Below are the code and all the weights of a small trained network. Each question names an input and a class and asks about switching units off, where a switched-off unit gives its printed mean instead of its output.

import numpy as np


def w(rows, s, z=0):
    codes = np.array(rows[::2]) - 128.0
    scale = np.full(codes.shape[1], s)
    scale[-1] = z or s
    return codes * scale


def f(y):
    return np.maximum(y, 0)


def log_softmax(a):
    a = a - a.max(-1, keepdims=True)
    return a - np.log(np.exp(a).sum(-1, keepdims=True))


def net(x, mask):
    res = np.array(x, float).reshape(1, 8) / 4 @ E
    y = f(res @ A[0][:, :-1].T + A[0][:, -1])
    res = res + np.where(mask, y, B[0][:, -1]) @ B[0][:, :-1]
    return log_softmax(res[-1] @ U[:, :-1].T + U[:, -1])


A, B = {}, {}
E = w([
[138,138,127,132,122],'x0',
[143,132,129,208,99],'x1',
[127,126,127,127,128],'x2',
[107,111,138,121,139],'x3',
[95,128,156,112,1],'x4',
[24,151,50,118,122],'x5',
[129,50,70,114,127],'x6',
[117,118,133,123,136],'x7',
],0.0098)
A[0] = w([
[174,96,169,149,148,58],'N1',
[142,132,111,158,207,11],'N2',
[147,79,74,140,118,172],'N3',
[90,152,87,147,140,35],'N4',
[120,164,98,52,147,71],'N5',
[91,126,99,251,132,78],'N6',
[110,158,149,151,147,255],'N7',
],0.02,0.0081)
B[0] = w([
[122,165,137,7,127,207],'N1',
[101,111,119,169,23,204],'N2',
[72,179,136,214,187,239],'N3',
[137,231,186,74,104,185],'N4',
[197,79,158,59,117,193],'N5',
[194,65,165,35,124,244],'N6',
[82,144,77,219,189,254],'N7',
],0.018,0.0088)
U = w([
[95,131,149,152,9,99],'0',
[171,98,144,106,152,182],'1',
[138,177,159,88,136,1],'2',
[125,137,109,133,151,212],'3',
[128,134,112,134,147,202],'4',
[127,135,112,136,145,176],'5',
[121,135,117,133,153,151],'6',
[110,155,131,150,173,35],'7',
],0.016,0.0095)

Each question gives the input, the list of numbers given to net, and the class t.
The units are the neurons (one row each of A and B). Each row of codes is followed by its name. A weight is (code - 128) times the scale printed after its matrix; where a second scale follows, it is the last column's (A, B and U).
mask holds one flag per neuron, in row order. A switched-off neuron (its flag False) gives its mean, the last column of its row in B, instead of its output. The means were averaged over made-up inputs and are rounded, as every weight is.
A unit's drop is (log p(t) with every unit on - log p(t) with that unit switched off) / (log p(t) with every unit on - log p(t) with every unit switched off).
The circuit of an input: a set's keep is (log p(t) with only the set's units on - log p(t) with every unit switched off) / (log p(t) with every unit on - log p(t) with every unit switched off). Starting from all 7 units, units are removed one at a time, each time the one whose removal leaves the highest keep (on an exact tie, the one counted first), for as long as the keep stays at least 0.8.
units of the circuit, in order: the units of the circuit, biggest drop first
k most important neurons: the k neurons with the biggest drops, biggest first
drop of u: that unit's drop, to one decimal
input [0,4,-7,4,4,6,-8,-3], class 7: 4 most important neurons : [N7 N2 N5 N1]
input [4,7,8,4,2,8,-2,-5], class 2: 2 most important neurons : [N4 N6]
input [4,-1,-2,6,2,-3,-8,1], class 7: units of the circuit, in order : [N7]
input [1,-7,-6,2,-2,1,8,-7], class 7: 4 most important neurons : [N3 N6 N1 N2]
input [-2,4,-2,5,2,-8,0,2], class 2: 2 most important neurons : [N1 N6]
input [1,-6,-4,1,3,8,-3,-6], class 2: 2 most important neurons : [N4 N5]
input [3,-4,6,-5,-6,2,1,5], class 0: 2 most important neurons : [N2 N6]
input [2,0,-5,-4,-8,-1,-8,2], class 0: 2 most important neurons : [N2 N3]
input [-4,0,1,2,6,8,-3,1], class 2: 2 most important neurons : [N2 N4]
input [-1,2,-6,-6,4,7,-7,-4], class 2: 4 most important neurons : [N4 N2 N6 N3]
input [0,3,0,5,-6,7,-6,-7], class 2: 3 most important neurons : [N4 N6 N3]
input [-7,7,7,4,3,7,0,3], class 1: drop of N1 : 0.1
input [-6,-7,8,0,-8,1,5,-3], class 0: drop of N2 : 1.0
input [0,-6,3,2,-5,4,-1,4], class 1: units of the circuit, in order : [N5]
input [-5,-2,8,8,-3,-8,-4,-2], class 2: drop of N3 : 0.2
